Below is a small trained network, with its code and all its weights. Each question gives an input and a class and asks what happens when units are switched off, that is, made to give their printed mean instead of their output.

import numpy as np


def w(rows, s, z=0):
    codes = np.array(rows[::2]) - 128.0
    scale = np.full(codes.shape[1], s)
    scale[-1] = z or s
    return codes * scale


def f(y):
    return y / 2 * (1 + np.tanh(0.7978845608 * (y + 0.044715 * y**3)))


def log_softmax(a):
    a = a - a.max(-1, keepdims=True)
    return a - np.log(np.exp(a).sum(-1, keepdims=True))


def net(x, mask):
    res = np.array(x, float).reshape(1, 6) / 4 @ E
    y = f(res @ A[0][:, :-1].T + A[0][:, -1])
    res = res + np.where(mask, y, B[0][:, -1]) @ B[0][:, :-1]
    return log_softmax(res[-1] @ U[:, :-1].T + U[:, -1])


A, B = {}, {}
E = w([
[190,164,228,174,61,20,146,210,198,183,97],'x0',
[126,135,94,161,118,103,123,101,152,122,110],'x1',
[122,121,123,132,133,132,131,136,131,138,129],'x2',
[244,1,138,184,181,103,217,126,68,68,46],'x3',
[136,121,125,158,101,156,145,105,144,136,138],'x4',
[100,70,170,8,139,130,136,27,225,193,32],'x5',
],0.0072)
A[0] = w([
[92,197,89,86,63,136,53,146,149,185,192,132],'n0',
[75,112,51,103,184,215,84,50,81,95,149,116],'n1',
[105,142,96,133,160,196,108,24,89,95,147,128],'n2',
[148,164,239,171,46,64,148,178,164,188,111,136],'n3',
[88,213,123,95,121,176,25,115,175,188,181,153],'n4',
[61,228,149,94,94,150,68,115,168,170,226,129],'n5',
[159,186,228,162,74,43,142,203,208,176,107,96],'n6',
[94,92,55,118,184,175,124,95,96,108,140,144],'n7',
[42,106,22,90,168,192,126,40,41,69,172,106],'n8',
[103,71,169,42,124,143,112,49,195,193,55,22],'n9',
[247,4,140,164,198,95,220,111,40,70,39,188],'n10',
[87,188,123,101,115,125,59,129,158,156,165,122],'n11',
[142,197,75,253,99,125,89,228,19,61,232,7],'n12',
],0.0055,0.002)
B[0] = w([
[128,45,85,119,83,130,133,180,175,69,139,196],'n0',
[182,215,128,140,196,74,190,134,92,181,168,199],'n1',
[143,171,146,124,154,87,160,136,139,154,143,173],'n2',
[172,225,157,100,159,36,196,134,105,183,203,196],'n3',
[100,97,73,79,82,138,133,178,193,88,106,204],'n4',
[118,105,93,90,53,194,115,184,206,85,128,211],'n5',
[141,198,131,129,183,55,171,117,121,164,156,202],'n6',
[193,187,119,122,132,80,157,150,150,167,160,174],'n7',
[156,190,178,121,184,78,205,145,109,145,175,213],'n8',
[51,52,187,224,181,203,1,15,61,199,68,188],'n9',
[126,64,62,72,18,200,145,196,217,39,143,250],'n10',
[121,107,85,109,88,169,135,139,151,79,124,175],'n11',
[42,45,211,208,168,203,16,33,30,190,44,223],'n12',
],0.0068,0.011)
U = w([
[139,77,48,101,30,158,161,196,181,24,131,155],'0',
[190,252,165,124,189,54,236,126,106,204,185,201],'1',
[68,58,229,166,163,171,2,16,59,199,56,10],'2',
],0.0086,0.0011)

Each question gives the input, the list of numbers given to net, and the class t.
The units are the neurons (one row each of A and B). Each row of codes is followed by its name. A weight is (code - 128) times the scale printed after its matrix; where a second scale follows, it is the last column's (A, B and U).
mask holds one flag per neuron, in row order. A switched-off neuron (its flag False) gives its mean, the last column of its row in B, instead of its output. The means were averaged over made-up inputs and are rounded, as every weight is.
A unit's drop is (log p(t) with every unit on - log p(t) with that unit switched off) / (log p(t) with every unit on - log p(t) with every unit switched off).
The circuit of an input: a set's keep is (log p(t) with only the set's units on - log p(t) with every unit switched off) / (log p(t) with every unit on - log p(t) with every unit switched off). Starting from the 12 units with the biggest drops (on a tie, the unit counted first), units are removed one at a time, each time the one whose removal leaves the highest keep (on an exact tie, the one counted first), for as long as the keep stays at least 0.8.
circuit, biggest first: the units of the circuit, biggest drop first
k most important neurons: the k neurons with the biggest drops, biggest first
drop of u: that unit's drop, to one decimal
input [6,-1,5,5,-1,8], class 2: circuit, biggest first => [n9]
input [-7,-4,-7,6,-4,-1], class 1: 3 most important neurons => [n8 n1 n5]
input [7,-5,6,-8,8,-1], class 0: 2 most important neurons => [n5 n0]
input [-2,1,-1,-7,-6,6], class 0: 3 most important neurons => [n12 n4 n5]
input [0,-4,-3,0,7,2], class 2: circuit, biggest first => [n10 n8]
input [0,-7,8,-7,1,7], class 0: 4 most important neurons => [n12 n4 n5 n0]
input [-8,-7,2,0,-7,8], class 1: 4 most important neurons => [n1 n8 n12 n7]
input [4,-7,-5,-6,-3,-6], class 0: 3 most important neurons => [n5 n9 n0]
input [2,4,-3,-5,2,-6], class 2: 2 most important neurons => [n12 n10]
input [5,-2,-6,-6,5,-5], class 0: 3 most important neurons => [n5 n0 n9]
input [-7,4,4,-6,2,5], class 1: 2 most important neurons => [n1 n8]
input [7,8,7,-2,-3,-8], class 2: drop of n12 => 2.0
input [5,8,-4,-1,2,-7], class 2: drop of n12 => 1.4
input [0,4,7,0,-1,1], class 2: drop of n8 => 0.9
input [-7,3,-2,-8,3,8], class 0: circuit, biggest first => [n4]
input [5,-2,-3,-4,2,-6], class 2: drop of n10 => 0.2
